Here is a tiny trained network, its code and every weight. The questions are about switching its units off for an input and a target symbol, where a switched-off unit gives its printed mean instead of its output.

import numpy as np


def w(rows, s, z=0):
    codes = np.array(rows[::2]) - 128.0
    scale = np.full(codes.shape[1], s)
    scale[-1] = z or s
    return codes * scale


def f(y):
    return np.maximum(y, 0)


def softmax(a):
    e = np.exp(a - a.max(-1, keepdims=True))
    return e / e.sum(-1, keepdims=True)


def log_softmax(a):
    a = a - a.max(-1, keepdims=True)
    return a - np.log(np.exp(a).sum(-1, keepdims=True))


def net(x, mask):
    ids = ['ΓΠΣζηλμφ'.index(c) for c in x.split()]
    T = len(ids)
    res = E[ids] + P[:T]
    q, k, v = (res @ M[0].T for M in (Q, K, V))
    z = softmax(np.where(np.tri(T) > 0, q @ k.T / 2**0.5, -1e9)) @ v
    res = res + np.where(mask[0], z, O[0][:, -1]) @ O[0][:, :-1]
    y = f(res @ A[0][:, :-1].T + A[0][:, -1])
    res = res + np.where(mask[1:13], y, B[0][:, -1]) @ B[0][:, :-1]
    return log_softmax(res[-1] @ U[:, :-1].T + U[:, -1])


Q, K, V, O, A, B = {}, {}, {}, {}, {}, {}
E = w([
[158,114,57,149],'Γ',
[68,111,90,172],'Π',
[138,138,78,119],'Σ',
[84,122,113,206],'ζ',
[101,137,99,106],'η',
[160,127,69,133],'λ',
[137,144,136,178],'μ',
[121,96,7,146],'φ',
],0.02)
P = w([
[197,62,191,73],'0',
[110,83,47,33],'1',
[169,239,115,187],'2',
[43,101,170,195],'3',
[116,82,7,10],'4',
[155,226,106,150],'5',
[24,124,188,203],'6',
[117,81,1,9],'7',
[161,188,73,156],'8',
],0.015)
Q[0] = w([
[135,175,184,132],'head 0',
[169,76,200,255],'head 0',
],0.0093)
K[0] = w([
[131,81,52,159],'head 0',
[4,254,53,168],'head 0',
],0.0051)
V[0] = w([
[43,1,149,239],'head 0',
[29,116,85,55],'head 0',
],0.0098)
O[0] = w([
[139,78,64,251,249],'head 0',
[209,53,133,103,117],'head 0',
],0.019,0.002)
A[0] = w([
[91,134,159,58,148],'neuron 0',
[97,144,139,162,8],'neuron 1',
[113,21,142,94,163],'neuron 2',
[87,56,184,6,71],'neuron 3',
[123,214,158,90,247],'neuron 4',
[83,77,131,89,158],'neuron 5',
[186,135,88,110,122],'neuron 6',
[134,91,237,152,163],'neuron 7',
[68,30,199,171,209],'neuron 8',
[225,25,167,70,197],'neuron 9',
[204,198,146,175,253],'neuron 10',
[158,236,118,158,50],'neuron 11',
],0.013,0.0053)
B[0] = w([
[189,132,103,161,186],'neuron 0',
[184,114,124,159,162],'neuron 1',
[94,112,225,109,222],'neuron 2',
[204,95,168,84,191],'neuron 3',
[102,89,33,186,224],'neuron 4',
[141,160,168,94,198],'neuron 5',
[100,105,182,153,246],'neuron 6',
[142,235,149,255,144],'neuron 7',
[178,171,195,102,255],'neuron 8',
[53,143,97,108,219],'neuron 9',
[74,206,69,76,244],'neuron 10',
[124,58,229,120,204],'neuron 11',
],0.0096,0.0078)
U = w([
[126,217,78,139,240],'Γ',
[136,64,177,194,52],'Π',
[204,161,134,112,10],'Σ',
[160,147,112,202,78],'ζ',
[127,179,220,90,247],'η',
[190,188,74,143,32],'λ',
[74,254,119,171,252],'μ',
[28,88,195,125,4],'φ',
],0.0097,0.0026)

Each question gives the input, a string of symbols that net reads in full, and the target symbol t.
The units are the heads (2 rows each of Q, K, V and O) and the neurons (one row each of A and B). Each row of codes is followed by its name. A weight is (code - 128) times the scale printed after its matrix; where a second scale follows, it is the last column's (O, A, B and U).
mask holds one flag per unit, heads first, then neurons. A switched-off unit (its flag False) gives its mean, the last column of its rows in O or B, instead of its output. The means were averaged over made-up inputs and are rounded, as every weight is.
A unit's drop is (log p(t) with every unit on - log p(t) with that unit switched off) / (log p(t) with every unit on - log p(t) with every unit switched off).
The circuit of an input: a set's keep is (log p(t) with only the set's units on - log p(t) with every unit switched off) / (log p(t) with every unit on - log p(t) with every unit switched off). Starting from the 12 units with the biggest drops (on a tie, the unit counted first), units are removed one at a time, each time the one whose removal leaves the highest keep (on an exact tie, the one counted first), for as long as the keep stays at least 0.8.
units of the circuit, in order: the units of the circuit, biggest drop first
most important unit: the unit with the biggest drop
top k neurons: the k neurons with the biggest drops, biggest first
input φ φ φ λ Σ, target φ: units of the circuit, in order => (head 0; neuron 2; neuron 6; neuron 9)
input Σ Σ φ Γ Σ μ Γ λ, target Σ: units of the circuit, in order => (head 0; neuron 3; neuron 0)
input Σ Π φ λ ζ, target Σ: units of the circuit, in order => (head 0; neuron 3; neuron 0; neuron 6)
input Π Π φ Π μ, target Π: units of the circuit, in order => (head 0; neuron 2)
input η Γ λ Γ Π, target η: units of the circuit, in order => (head 0; neuron 3)
input μ μ Γ φ λ, target μ: units of the circuit, in order => (head 0)
input η φ Σ Γ φ λ φ, target η: top 2 neurons => (neuron 4; neuron 8)
input Σ μ λ λ φ Γ λ φ, target Σ: units of the circuit, in order => (head 0; neuron 3; neuron 0)
input λ μ Γ φ μ, target λ: top 3 neurons => (neuron 4; neuron 0; neuron 3)
input η Γ φ λ η, target η: top 4 neurons => (neuron 2; neuron 3; neuron 5; neuron 9)
input Γ Γ φ Σ λ Σ η, target η: units of the circuit, in order => (head 0; neuron 8)
input φ φ φ Σ φ Σ μ η, target φ: units of the circuit, in order => (head 0; neuron 2; neuron 8)
input μ Π Π Γ φ Π φ, target Π: top 2 neurons => (neuron 10; neuron 2)
input φ μ φ Σ φ φ μ, target μ: most important unit => neuron 7
input Π Γ φ ζ ζ Π φ Σ, target Π: units of the circuit, in order => (head 0; neuron 6)
input φ Π Γ η μ, target φ: top 2 neurons => (neuron 9; neuron 2)
input ζ Π λ μ φ η φ η, target ζ: top 2 neurons => (neuron 10; neuron 9)
input λ Π φ φ φ λ Γ Σ, target λ: top 3 neurons => (neuron 4; neuron 0; neuron 3)
input Π φ Γ λ Γ Γ φ Σ, target Π: top 3 neurons => (neuron 10; neuron 6; neuron 2)
input λ φ ζ μ, target μ: top neuron => (neuron 10)
